Here is a tiny trained network, its code and every weight. The questions are about switching its units off for an input and a class, where a switched-off unit gives its printed mean instead of its output.

import numpy as np


def w(rows, s, z=0):
    codes = np.array(rows[::2]) - 128.0
    scale = np.full(codes.shape[1], s)
    scale[-1] = z or s
    return codes * scale


def f(y):
    return y / 2 * (1 + np.tanh(0.7978845608 * (y + 0.044715 * y**3)))


def log_softmax(a):
    a = a - a.max(-1, keepdims=True)
    return a - np.log(np.exp(a).sum(-1, keepdims=True))


def net(x, mask):
    res = np.array(x, float).reshape(1, 8) / 4 @ E
    y = f(res @ A[0][:, :-1].T + A[0][:, -1])
    res = res + np.where(mask, y, B[0][:, -1]) @ B[0][:, :-1]
    return log_softmax(res[-1] @ U[:, :-1].T + U[:, -1])


A, B = {}, {}
E = w([
[126,127,127,128,129,130,130,129,128,127,127],'x0',
[145,167,112,145,75,140,123,201,112,51,157],'x1',
[130,128,128,129,128,128,126,128,128,128,128],'x2',
[152,186,5,112,84,72,132,109,108,161,94],'x3',
[128,128,129,129,128,127,126,128,126,127,128],'x4',
[126,127,127,128,127,128,129,127,128,127,126],'x5',
[119,114,121,110,51,205,130,51,131,100,109],'x6',
[129,128,128,129,129,128,126,128,127,128,128],'x7',
],0.019)
A[0] = w([
[130,124,137,116,128,150,140,153,140,146,122,255],'n0',
[113,113,98,130,205,135,163,103,118,136,124,179],'n1',
[142,108,144,116,82,188,131,4,126,166,119,116],'n2',
[138,134,131,135,15,190,134,103,115,66,129,3],'n3',
[126,143,42,120,95,88,132,118,125,155,118,146],'n4',
[117,133,111,112,134,133,135,105,139,146,128,25],'n5',
[124,147,75,136,104,108,136,119,135,152,124,146],'n6',
[127,123,128,134,129,144,111,101,141,139,112,79],'n7',
[115,124,116,129,135,112,124,161,132,108,128,83],'n8',
[108,147,136,133,129,103,113,155,118,114,121,71],'n9',
[118,118,112,140,125,118,120,123,134,157,118,85],'n10',
[159,118,133,133,115,149,122,132,109,162,131,155],'n11',
[121,146,98,132,114,120,133,123,142,143,125,133],'n12',
[110,123,120,110,151,131,144,127,108,97,113,203],'n13',
[110,102,130,126,125,108,107,141,113,165,114,106],'n14',
[135,159,134,115,51,162,136,132,155,88,146,26],'n15',
[132,123,159,126,182,76,138,113,136,223,126,218],'n16',
[134,126,140,104,130,119,119,130,122,116,115,73],'n17',
[123,144,136,128,119,137,129,137,129,147,126,62],'n18',
[140,142,127,140,122,108,138,211,125,94,119,79],'n19',
[142,144,119,136,116,119,126,150,153,145,132,57],'n20',
[130,136,35,114,92,85,128,122,117,156,111,144],'n21',
[115,113,136,151,104,131,131,80,148,143,113,72],'n22',
[132,141,124,139,131,126,127,149,127,135,151,63],'n23',
[156,143,118,133,101,117,120,246,132,92,146,155],'n24',
[141,131,144,130,161,92,124,126,153,186,123,158],'n25',
],0.022,0.0099)
B[0] = w([
[111,136,152,125,131,132,77,131,160,137,144,164],'n0',
[164,118,119,120,143,155,118,127,145,113,103,181],'n1',
[3,109,149,129,119,117,211,134,148,133,103,239],'n2',
[220,109,88,126,134,160,32,117,148,124,130,250],'n3',
[132,170,58,143,124,118,149,135,110,114,106,244],'n4',
[120,89,76,113,104,153,145,128,111,143,117,142],'n5',
[130,141,76,144,144,124,154,125,110,123,123,202],'n6',
[102,152,124,153,116,109,150,128,149,117,150,145],'n7',
[124,114,131,122,120,111,166,133,128,131,114,149],'n8',
[110,151,128,119,103,131,157,122,143,126,135,149],'n9',
[133,124,97,127,120,117,141,133,144,145,140,147],'n10',
[125,135,131,112,139,130,130,132,152,126,128,136],'n11',
[121,159,87,131,103,134,129,127,138,115,170,168],'n12',
[123,106,135,121,137,141,116,115,117,119,135,146],'n13',
[161,124,140,119,141,116,135,111,116,129,103,151],'n14',
[211,133,120,118,147,149,84,115,128,124,119,202],'n15',
[194,114,107,123,131,153,39,128,133,127,125,240],'n16',
[138,149,119,127,105,138,145,131,142,114,143,124],'n17',
[131,127,127,99,145,97,133,122,93,127,89,123],'n18',
[71,102,136,126,116,105,176,132,106,132,124,196],'n19',
[141,181,143,133,147,101,131,133,125,147,118,142],'n20',
[151,155,63,106,111,94,144,125,118,146,115,253],'n21',
[76,151,128,131,129,121,156,144,112,136,133,160],'n22',
[102,113,107,112,121,123,144,116,113,148,131,140],'n23',
[104,160,205,136,138,93,163,143,74,129,167,243],'n24',
[174,136,108,143,123,154,102,119,137,119,157,195],'n25',
],0.031,0.033)
U = w([
[188,53,163,145,173,180,1,135,171,110,196,253],'0',
[238,151,19,127,117,106,64,117,117,117,136,157],'1',
[95,87,216,145,144,105,117,169,110,117,246,111],'2',
[137,177,78,126,91,36,179,149,65,124,182,45],'3',
[44,46,183,127,134,162,113,128,198,126,164,107],'4',
[90,141,34,111,77,90,178,110,150,138,107,29],'5',
],0.0073,0.006)

Each question gives the input, the list of numbers given to net, and the class t.
The units are the neurons (one row each of A and B). Each row of codes is followed by its name. A weight is (code - 128) times the scale printed after its matrix; where a second scale follows, it is the last column's (A, B and U).
mask holds one flag per neuron, in row order. A switched-off neuron (its flag False) gives its mean, the last column of its row in B, instead of its output. The means were averaged over made-up inputs and are rounded, as every weight is.
A unit's drop is (log p(t) with every unit on - log p(t) with that unit switched off) / (log p(t) with every unit on - log p(t) with every unit switched off).
The circuit of an input: a set's keep is (log p(t) with only the set's units on - log p(t) with every unit switched off) / (log p(t) with every unit on - log p(t) with every unit switched off). Starting from the 12 units with the biggest drops (on a tie, the unit counted first), units are removed one at a time, each time the one whose removal leaves the highest keep (on an exact tie, the one counted first), for as long as the keep stays at least 0.8.
circuit, biggest first: the units of the circuit, biggest drop first
top k neurons: the k neurons with the biggest drops, biggest first
drop of u: that unit's drop, to one decimal
input [8,-1,6,8,7,-6,8,0], class 5: circuit, biggest first : [n2]
input [-7,-3,0,0,4,2,7,3], class 4: top 2 neurons : [n2, n21]
input [-6,1,0,-4,3,-1,-8,-1], class 2: top 2 neurons : [n3, n24]
input [-1,-2,4,0,-4,-7,8,-2], class 4: top 2 neurons : [n2, n21]
input [-7,-6,1,-6,3,2,1,6], class 4: top 2 neurons : [n2, n3]
input [8,-1,-2,1,3,-4,1,4], class 5: top 3 neurons : [n3, n24, n16]
input [-7,1,3,-5,-3,7,-8,-2], class 2: top 3 neurons : [n3, n24, n19]
input [0,0,-2,1,-5,6,5,2], class 5: top 2 neurons : [n2, n16]
input [8,6,-3,-7,-7,-5,0,-3], class 2: top 2 neurons : [n24, n16]
input [5,-5,-4,0,6,0,6,-3], class 4: top 2 neurons : [n21, n4]
input [3,-8,8,-1,-8,8,1,-5], class 4: top 2 neurons : [n2, n3]
input [-1,1,-5,-4,6,-2,-4,-3], class 2: drop of n3 : 0.4
input [-5,4,-3,-2,1,2,-8,3], class 2: drop of n21 : 0.1
input [8,-1,1,-5,4,8,6,-6], class 4: drop of n2 : 0.6
input [3,8,-6,1,-8,1,-1,-3], class 3: circuit, biggest first : [n24]
